Below are the code and all the weights of a small trained network. Each question names an input and a class and asks about switching units off, where a switched-off unit gives its printed mean instead of its output.

import numpy as np


def w(rows, s, z=0):
    codes = np.array(rows[::2]) - 128.0
    scale = np.full(codes.shape[1], s)
    scale[-1] = z or s
    return codes * scale


def f(y):
    return y / 2 * (1 + np.tanh(0.7978845608 * (y + 0.044715 * y**3)))


def log_softmax(a):
    a = a - a.max(-1, keepdims=True)
    return a - np.log(np.exp(a).sum(-1, keepdims=True))


def net(x, mask):
    res = np.array(x, float).reshape(1, 4) / 4 @ E
    y = f(res @ A[0][:, :-1].T + A[0][:, -1])
    res = res + np.where(mask, y, B[0][:, -1]) @ B[0][:, :-1]
    return log_softmax(res[-1] @ U[:, :-1].T + U[:, -1])


A, B = {}, {}
E = w([
[127,128,129],'x0',
[136,2,138],'x1',
[1,147,83],'x2',
[92,137,220],'x3',
],0.0085)
A[0] = w([
[218,103,124,176],'n0',
[43,98,89,85],'n1',
[146,127,42,135],'n2',
[178,128,152,146],'n3',
[120,91,131,103],'n4',
[96,182,252,81],'n5',
[176,130,118,121],'n6',
[132,60,118,67],'n7',
[146,191,134,47],'n8',
[99,56,137,97],'n9',
[152,91,154,129],'n10',
[178,126,147,118],'n11',
[180,117,33,40],'n12',
[133,199,144,229],'n13',
[66,129,98,174],'n14',
[66,3,183,72],'n15',
[163,113,137,49],'n16',
[166,131,144,29],'n17',
[187,142,146,30],'n18',
[125,66,124,118],'n19',
[212,156,163,150],'n20',
[217,162,157,106],'n21',
[110,94,164,103],'n22',
[95,132,67,107],'n23',
[136,197,127,134],'n24',
[82,114,249,5],'n25',
[160,128,140,50],'n26',
[205,179,88,87],'n27',
],0.013,0.0027)
B[0] = w([
[81,175,153,253],'n0',
[37,135,161,223],'n1',
[189,17,217,195],'n2',
[53,133,148,180],'n3',
[165,134,80,146],'n4',
[179,48,114,233],'n5',
[83,85,165,166],'n6',
[133,179,81,183],'n7',
[131,193,11,160],'n8',
[137,165,98,187],'n9',
[99,163,111,175],'n10',
[56,144,124,174],'n11',
[182,45,166,205],'n12',
[164,136,93,213],'n13',
[89,115,174,215],'n14',
[158,185,71,254],'n15',
[106,144,123,147],'n16',
[37,107,95,139],'n17',
[90,134,112,163],'n18',
[152,254,70,182],'n19',
[67,129,140,221],'n20',
[65,148,136,216],'n21',
[172,132,127,151],'n22',
[113,112,164,182],'n23',
[173,166,78,188],'n24',
[187,41,180,203],'n25',
[113,114,129,135],'n26',
[138,90,119,196],'n27',
],0.0071,0.0063)
U = w([
[134,122,179,254],'0',
[1,126,207,55],'1',
[209,188,50,80],'2',
[211,22,236,92],'3',
],0.0098,0.0092)

Each question gives the input, the list of numbers given to net, and the class t.
The units are the neurons (one row each of A and B). Each row of codes is followed by its name. A weight is (code - 128) times the scale printed after its matrix; where a second scale follows, it is the last column's (A, B and U).
mask holds one flag per neuron, in row order. A switched-off neuron (its flag False) gives its mean, the last column of its row in B, instead of its output. The means were averaged over made-up inputs and are rounded, as every weight is.
A unit's drop is (log p(t) with every unit on - log p(t) with that unit switched off) / (log p(t) with every unit on - log p(t) with every unit switched off).
The circuit of an input: a set's keep is (log p(t) with only the set's units on - log p(t) with every unit switched off) / (log p(t) with every unit on - log p(t) with every unit switched off). Starting from the 12 units with the biggest drops (on a tie, the unit counted first), units are removed one at a time, each time the one whose removal leaves the highest keep (on an exact tie, the one counted first), for as long as the keep stays at least 0.8.
circuit, biggest first: the units of the circuit, biggest drop first
unit that matters most: the unit with the biggest drop
k most important neurons: the k neurons with the biggest drops, biggest first
drop when u is switched off: that unit's drop, to one decimal
input [0,-4,-4,7], class 3: unit that matters most => n5
input [7,3,6,6], class 0: circuit, biggest first => n15, n25
input [-1,2,5,7], class 3: circuit, biggest first => n25, n5
input [0,7,5,2], class 2: circuit, biggest first => n15, n19
input [0,8,6,-6], class 2: 4 most important neurons => n15, n19, n7, n9
input [3,5,0,-8], class 3: 2 most important neurons => n2, n12
input [-5,8,-5,1], class 2: circuit, biggest first => n15, n19
input [3,8,6,-6], class 2: 4 most important neurons => n15, n19, n7, n9
input [-7,8,-7,-5], class 2: 3 most important neurons => n19, n7, n15
input [-2,-8,5,-2], class 2: 3 most important neurons => n24, n8, n13
input [-7,-1,-8,8], class 1: 2 most important neurons => n21, n20
input [-6,-1,2,7], class 3: 2 most important neurons => n25, n5
input [-5,-3,-6,-6], class 1: drop when n20 is switched off => 0.2
input [3,2,1,-5], class 3: drop when n15 is switched off => 0.1
input [3,5,-2,2], class 2: most important neuron => n15
input [6,-6,-7,-3], class 1: drop when n20 is switched off => 0.2
